Moves between units:
muva: l>fizu, a>fozu
sesa: l>tufa, a>musa
zola: l>kifi, a>vabe
kove: l>vini, a>ripa
tozo: l>fufu, a>zote
tove: l>fizu, a>diti
tano: l>kome, a>fubi
topo: l>lidi, a>rume
kome: l>sesi, a>fiva
vebu: l>vive, a>gone
luvi: l>sile, a>momi
vive: l>nure, a>topo
site: l>tano, a>vini
toku: l>voku, a>bere
fipo: l>kofa, a>kulu
muda: l>vabe, a>tano
dido: l>mimu, a>kove
fibi: l>nure, a>nuse
dato: l>ripa, a>penu
zibu: l>digu, a>dido
sazu: l>zote, a>rife
kobi: l>rife, a>sede
gone: l>topo, a>momi
riti: l>zibu, a>nunu
bufu: l>goti, a>diti
penu: l>bufu, a>rima
fizu: l>sazu, a>kofa
musa: l>dake, a>mimu
digu: l>biko, a>paka
fozu: l>lada, a>vive
vini: l>sato, a>dodo
loso: l>mimu, a>sesi
tifu: l>rima, a>tove
dodo: l>nuse, a>fubi
tada: l>rafa, a>tove
kete: l>dodo, a>fiva
pavo: l>nola, a>kofa
rima: l>diti, a>pavo
mese: l>tozo, a>fuzo
zote: l>desi, a>fipo
beri: l>pari, a>vali
lada: l>bere, a>mese
sule: l>sesa, a>kifi
biko: l>kove, a>zola
fubi: l>suzo, a>sule
nomo: l>fufa, a>toku
nuse: l>beri, a>sesa
vabe: l>loso, a>kome
vali: l>luvi, a>nure
voku: l>kulu, a>tada
rafa: l>toku, a>lada
mimu: l>zola, a>muda
nure: l>momi, a>vebu
bufe: l>tove, a>fufa
fufu: l>lada, a>desi
pusa: l>vali, a>fibi
sato: l>fiva, a>biko
diti: l>sesi, a>rafu
sesi: l>muda, a>site
vene: l>luvi, a>pusa
nunu: l>dido, a>goti
goti: l>dato, a>vabe
momi: l>pusa, a>vitu
kofa: l>bufe, a>nomo
vitu: l>rume, a>vali
fufa: l>fipo, a>kobi
nemu: l>rifu, a>fizu
rife: l>muva, a>vene
dake: l>sule, a>zola
pari: l>fibi, a>sile
kulu: l>nomo, a>rafa
sile: l>dodo, a>pusa
fuzo: l>zote, a>dufa
fiva: l>site, a>sesa
rume: l>fozu, a>luvi
sede: l>lada, a>lidi
paka: l>riti, a>ripa
nola: l>dido, a>bufe
dufa: l>nemu, a>muva
desi: l>mese, a>nola
ripa: l>nunu, a>bufu
kifi: l>musa, a>loso
bere: l>tada, a>tozo
tufa: l>fubi, a>mimu
rafu: l>desi, a>tifu
suzo: l>kete, a>sesa
giga: l>tozo, a>sile
rifu: l>fuzo, a>tada
lidi: l>vebu, a>giga

The rows follow the links: the fewer symbols apart two units are, the more alike their rows tend to be.

Named rows; a name shown again gets a slightly different row:
fufa -> -15 -13 4 -1 58 -90 35 -22 8 -14 72 -20 -11 -34 25 46 -38 31 45 -37 24 -1 27 40 -89 53 -42 -1 4 8 -40 24 13 -33 -51 -19 -13 28 49 10 2 7 61 -48 -14 11 71 21 -20 45 22 53 -68 28 -13 24 -4 -23 -8 64 4 44 -22 45 23 -2 -10
fiva -> 53 -26 -17 -40 -57 6 -41 -34 1 -48 -32 -6 17 -1 6 -48 -36 -29 -47 -33 35 0 -28 1 -3 -13 -9 14 34 39 -43 32 113 -45 12 25 77 10 -29 -10 5 -1 -45 30 9 -9 37 -1 -37 -5 -44 -7 0 11 -50 -76 2 -3 86 -12 -10 -7 -32 -58 -38 -32 -44
fufu -> -40 49 -19 51 40 40 -9 -15 16 44 30 -52 52 76 22 67 -7 46 23 23 -15 -40 -13 2 -55 6 -4 27 -18 33 -26 -1 -27 -10 -43 -29 -39 46 23 36 2 -25 52 -31 -50 -50 -7 11 -19 16 9 49 -85 26 2 -25 33 -6 5 61 -21 52 17 64 -9 50 42
fibi -> 1 6 20 -48 -32 -31 -23 29 50 -8 -47 45 -8 -96 -50 -41 -6 -36 15 -50 12 8 -3 55 41 -1 11 2 63 -76 51 20 10 -5 20 -12 4 -50 -7 -7 33 -41 -12 6 15 48 -49 37 36 14 2 -30 78 0 -49 22 13 -30 -30 -73 -44 -63 -31 -27 22 -18 7
kome -> 43 -38 -34 -23 -33 15 -21 -31 2 -47 -66 5 -7 16 14 -59 -15 -32 -60 -25 12 -13 -35 -24 15 -13 -24 -11 -12 49 -55 14 106 -21 19 31 90 26 -14 -2 -15 5 -48 41 3 9 58 -3 -32 -29 -56 16 10 11 -16 -63 -24 28 70 25 -20 -15 -20 -52 -47 -42 -19
kifi -> 45 -11 -23 -21 -54 47 -55 -34 1 -28 -37 -22 29 43 12 -42 -28 -23 -58 -8 22 -16 -37 -21 -2 -28 -5 24 16 57 -48 23 104 -35 13 29 73 21 -26 -2 -9 0 -48 32 -2 -37 23 -7 -43 -15 -46 -2 -18 4 -39 -94 9 6 92 1 -12 12 -16 -50 -48 -12 -34
sesi -> 29 -46 -37 -4 -5 7 -1 -20 -7 -37 -80 14 -32 19 22 -55 -2 -37 -56 -25 -6 -10 -36 -46 21 -12 -31 -37 -27 44 -57 -3 86 -4 22 27 82 30 0 -1 -15 11 -45 41 5 33 76 -1 -27 -43 -44 40 22 16 10 -42 -43 50 53 46 -17 -23 -14 -41 -42 -51 0
pari -> 3 -2 24 -52 -28 -40 -19 25 51 -18 -40 43 -5 -100 -45 -38 -6 -36 25 -55 21 12 -4 54 34 2 8 1 69 -72 40 17 19 -12 18 -13 -2 -47 -13 -17 36 -38 -10 6 18 51 -45 40 31 18 4 -25 76 6 -58 24 10 -28 -29 -75 -36 -66 -39 -29 22 -23 2
digu -> 12 3 41 0 -33 20 15 -2 -62 14 92 -21 14 15 6 31 16 20 -5 71 7 29 50 -11 14 -14 31 27 -21 3 43 -11 -66 21 3 21 -42 -33 -29 -36 -33 52 -19 2 17 -53 -40 -59 4 2 15 -92 -30 -60 31 23 12 -18 -29 -52 94 37 39 -8 26 31 -53
tove -> -20 -41 -29 36 82 -48 64 -2 1 -8 -27 16 -51 5 37 7 13 7 19 -20 -27 -7 -7 -21 -12 27 -49 -56 -56 15 -50 -19 -2 18 -8 -3 9 39 55 12 -12 10 29 -9 -14 59 92 12 -3 -15 3 90 -3 30 52 41 -48 41 -23 93 -20 -7 -6 30 7 -32 42
loso -> 45 -27 -38 -10 -36 41 -31 -31 -1 -43 -56 -12 6 49 22 -56 -11 -27 -57 -10 8 -13 -39 -37 21 -22 -19 0 -13 60 -60 6 93 -11 29 33 80 30 -22 -5 -12 12 -61 36 1 -9 48 -10 -38 -32 -44 11 3 3 -8 -80 -14 25 87 17 -15 -2 -10 -47 -48 -33 -27
fuzo -> -32 46 -37 59 24 76 -20 -8 15 45 -13 -45 52 102 15 42 16 39 -2 30 -33 -54 -35 -35 -26 -18 5 19 -36 43 -22 -16 -18 4 -31 -16 -20 47 13 46 -8 -31 30 -8 -46 -54 -20 5 -11 -12 -12 41 -59 18 14 -46 25 17 15 62 -36 37 31 52 -28 47 53
fizu -> -39 25 -45 67 60 39 9 -1 9 37 -42 -17 5 77 25 31 16 26 3 12 -48 -41 -32 -49 -26 3 -15 -24 -49 36 -39 -30 -16 15 -19 -15 -6 56 36 48 -3 -25 42 -13 -40 -3 23 19 -8 -22 -9 85 -27 36 40 -9 -12 45 3 91 -48 18 22 49 -25 22 70
desi -> -38 10 -41 65 73 15 29 0 2 32 -12 -20 -3 76 29 39 17 29 13 17 -37 -32 -19 -41 -28 15 -21 -25 -65 39 -41 -28 -29 19 -27 -14 -17 55 42 38 -11 -6 45 -21 -34 -4 43 3 -8 -17 0 84 -38 32 52 6 -15 39 -9 102 -30 29 25 59 -12 20 56
riti -> 10 -2 41 10 -17 18 27 6 -64 17 86 -12 -2 13 10 28 22 17 4 69 0 30 54 -13 20 -9 27 15 -30 -4 46 -20 -79 34 9 20 -50 -33 -25 -38 -37 56 -20 5 18 -38 -37 -58 6 -1 22 -84 -15 -59 42 37 4 -12 -35 -45 94 33 42 2 28 28 -39
gone -> -18 40 19 -10 -27 25 -30 45 37 36 -51 36 9 -47 -57 -12 21 -16 14 -8 -15 -2 -14 22 53 -20 41 7 45 -74 72 -7 -43 17 23 -29 -33 -46 -16 7 34 -50 -5 3 9 16 -103 24 50 -1 15 -34 72 1 -25 26 24 -19 -53 -77 -40 -53 -4 -6 11 15 37
goti -> 0 -45 12 21 25 -13 56 13 -63 -8 12 28 -54 2 22 -10 45 -7 -11 41 -20 40 29 -46 52 -5 -1 -43 -68 0 17 -39 -61 59 30 31 -10 -10 -1 -38 -33 66 -31 23 26 28 27 -46 12 -37 14 -25 29 -34 83 64 -54 40 -46 -3 67 -12 29 -13 20 -30 -16

Each walk starts at a row. The symbols on each line, taken left to right, move it on to the next unit.
Answer with the unit's row; about right is enough.
-22 -29 -12 14 82 -81 55 -16 5 -17 39 -5 -34 -21 32 32 -20 22 39 -34 9 -6 18 13 -63 50 -46 -23 -33 16 -47 6 9 -14 -41 -9 -2 32 59 15 -9 16 58 -39 -19 35 96 22 -13 15 13 73 -48 27 21 36 -29 3 -14 93 -5 33 -17 47 17 -14 8
a l l a a a a: -38 47 -30 56 29 60 -19 -9 16 46 12 -47 51 94 19 54 4 43 11 29 -23 -45 -18 -14 -41 -7 0 22 -29 39 -25 -8 -26 -6 -41 -25 -31 41 20 45 -8 -28 47 -21 -51 -58 -15 11 -16 0 -2 45 -76 16 11 -39 34 5 13 64 -31 49 28 57 -19 53 42
l l l a l: -31 61 -21 35 27 39 -20 -10 29 35 38 -55 57 70 13 56 -10 53 28 14 -6 -40 -13 9 -59 2 -2 39 1 25 -17 4 -27 -16 -43 -32 -36 38 23 42 5 -32 56 -43 -38 -62 -20 12 -14 24 11 34 -74 17 -12 -40 44 -24 20 44 -32 54 16 62 -8 57 31
43 -47 -29 -4 -32 33 -8 -26 -29 -36 -55 1 -11 43 27 -54 6 -30 -61 0 1 -2 -29 -48 42 -31 -18 -17 -39 53 -52 -7 68 2 32 49 70 23 -26 -21 -25 32 -69 55 10 0 57 -29 -31 -46 -46 -2 10 -3 10 -53 -28 40 55 20 19 -16 -7 -49 -41 -44 -26
a l l l l a a: 52 -39 -22 -34 -47 7 -33 -30 -7 -48 -52 1 -6 5 11 -59 -30 -36 -63 -32 24 -1 -29 -18 5 -14 -18 -4 13 48 -50 23 114 -29 18 32 88 13 -18 -6 -5 6 -53 34 13 4 50 -4 -36 -19 -48 2 7 8 -30 -68 -13 20 83 6 -11 -9 -26 -58 -43 -41 -38
l a a a l a: 50 -14 -22 -18 -59 47 -42 -36 -20 -36 -18 -20 17 45 16 -43 -20 -21 -67 5 23 -4 -25 -32 5 -27 -6 21 -3 63 -41 13 92 -20 16 37 75 14 -30 -6 -15 14 -58 38 8 -35 25 -25 -38 -24 -44 -19 -11 -11 -23 -83 -2 11 93 -3 10 17 -1 -57 -48 -14 -51
6 -13 36 11 -2 5 38 6 -71 9 67 -1 -16 10 14 20 34 7 -1 70 -4 40 50 -25 31 -6 19 -7 -47 -4 37 -33 -86 45 19 22 -41 -30 -25 -41 -35 68 -22 11 26 -17 -13 -62 11 -16 30 -71 -1 -54 58 53 -19 5 -46 -38 95 19 37 -3 27 10 -38
a l l a a a a: -16 -43 -24 27 74 -48 56 17 -11 -9 -51 39 -74 -13 22 -6 22 -11 1 -21 -36 5 -8 -37 13 18 -35 -68 -59 6 -32 -28 -8 29 11 3 22 28 41 7 -12 12 11 5 1 75 81 8 8 -34 -1 76 38 23 63 49 -65 53 -27 74 -16 -30 -1 13 5 -44 40
a l l l: -38 37 -34 56 40 44 -7 -11 8 43 -5 -40 30 79 20 57 -4 47 10 19 -29 -42 -19 -26 -55 5 -3 8 -27 42 -31 -13 -14 -8 -46 -21 -20 53 30 51 -2 -25 55 -24 -44 -40 6 13 -16 3 -4 62 -66 29 20 -20 18 19 8 87 -36 46 22 61 -24 48 52
46 -9 -17 -17 -66 59 -45 -40 -24 -30 -8 -34 33 57 15 -38 -18 -15 -60 18 26 -5 -23 -27 4 -31 -2 25 -2 58 -36 17 76 -22 15 36 61 13 -42 -9 -16 21 -57 39 4 -47 15 -30 -40 -17 -38 -34 -21 -16 -26 -87 9 2 87 -12 20 23 -3 -53 -46 -9 -53
a l a a a: 60 -23 15 -44 -73 8 -25 -30 -25 -47 38 -10 17 -10 7 -42 -26 -21 -48 1 47 25 11 10 13 -15 3 32 22 26 -7 25 61 -25 20 37 48 -22 -45 -40 -14 39 -64 29 29 -31 9 -32 -27 0 -15 -73 -2 -36 -39 -47 9 -23 62 -64 52 14 -7 -65 -7 -22 -83
l l a l l a l: 48 -12 -18 -41 -56 8 -49 -30 22 -48 -33 -12 24 -5 -2 -49 -42 -26 -42 -40 35 -6 -34 14 -7 -11 -9 24 45 30 -37 38 112 -46 13 20 71 7 -24 0 10 -12 -43 25 5 -15 22 13 -35 4 -39 -5 -1 11 -67 -83 15 -12 85 -14 -25 -6 -35 -53 -35 -23 -39
6 -30 37 20 4 -3 47 9 -71 10 56 11 -34 4 13 13 40 6 -1 59 -14 37 47 -34 38 -7 15 -24 -50 -8 34 -36 -83 50 20 26 -37 -25 -17 -42 -32 65 -22 12 29 1 -3 -61 15 -23 25 -57 8 -48 71 62 -28 19 -55 -28 92 6 38 -6 27 -1 -27
l a a l l a: 38 -37 -34 -7 -30 25 -24 -26 -10 -38 -64 1 -11 29 17 -57 -10 -32 -66 -14 4 -10 -39 -42 18 -20 -17 -12 -16 58 -56 6 101 -15 25 34 87 25 -16 1 -14 9 -49 39 4 5 54 -12 -33 -35 -47 16 4 5 -6 -68 -20 36 75 23 -10 -13 -16 -52 -51 -38 -16
l l a a a l a: 33 0 32 -13 -52 36 -6 -17 -62 -4 87 -28 29 32 11 7 4 6 -21 62 24 30 36 -12 15 -21 26 34 -7 24 26 2 -28 11 13 28 -17 -27 -41 -36 -29 53 -40 15 20 -65 -27 -64 -13 1 7 -93 -33 -54 11 -10 12 -19 15 -60 93 42 27 -24 9 21 -73
-7 -51 1 25 48 -40 68 16 -39 -11 -21 40 -71 -14 18 -9 42 -15 2 9 -25 24 14 -39 43 11 -12 -66 -63 -10 -4 -41 -44 51 26 20 -3 1 16 -23 -26 47 -12 18 17 66 53 -24 16 -37 8 23 44 -9 77 72 -63 49 -57 30 33 -33 11 -1 16 -44 19
l l l a a: -17 -54 -18 22 69 -50 64 11 -17 -12 -43 41 -74 -15 21 -9 32 -15 0 -17 -28 7 4 -33 28 19 -29 -70 -60 -5 -20 -33 -21 36 12 11 16 19 37 -10 -12 25 2 11 6 74 78 -1 9 -34 2 57 37 10 67 60 -70 52 -41 60 2 -33 -5 8 5 -48 34
l a l a: -20 -38 -10 36 82 -51 78 0 -32 -7 30 4 -55 10 45 27 25 17 22 6 -18 12 26 -26 -17 30 -32 -50 -72 23 -34 -26 -42 30 -6 15 -17 31 44 -5 -30 43 28 -15 -3 39 88 -17 -9 -13 21 58 -17 2 71 60 -50 31 -32 76 30 15 10 35 22 -24 12
-20 -33 -9 17 81 -82 62 -8 -13 -19 27 7 -58 -27 30 25 -17 19 24 -31 -2 5 19 1 -57 49 -44 -38 -33 20 -45 -6 -2 1 -27 -11 2 33 57 17 -10 19 51 -32 -10 45 94 13 -8 14 15 79 -31 25 34 44 -43 21 -14 92 -1 23 -9 35 16 -20 14
l l l a a l l: 6 15 22 -48 -38 -24 -28 24 49 2 -51 42 2 -91 -55 -31 -11 -30 15 -46 13 10 -10 51 31 -5 22 8 78 -70 52 20 16 -17 17 -24 0 -43 -15 -8 39 -48 -7 7 17 39 -62 39 37 22 2 -25 74 12 -58 18 18 -28 -33 -74 -39 -62 -35 -26 11 -9 12
a l a l a l: -23 45 18 -9 -27 27 -28 41 47 36 -57 36 15 -38 -53 -10 29 -16 21 -7 -18 -8 -11 27 51 -21 36 5 48 -73 65 -4 -46 13 21 -28 -35 -39 -17 7 33 -52 -2 4 -3 14 -99 29 45 4 11 -27 67 1 -20 19 26 -18 -49 -71 -45 -60 -2 1 10 12 42
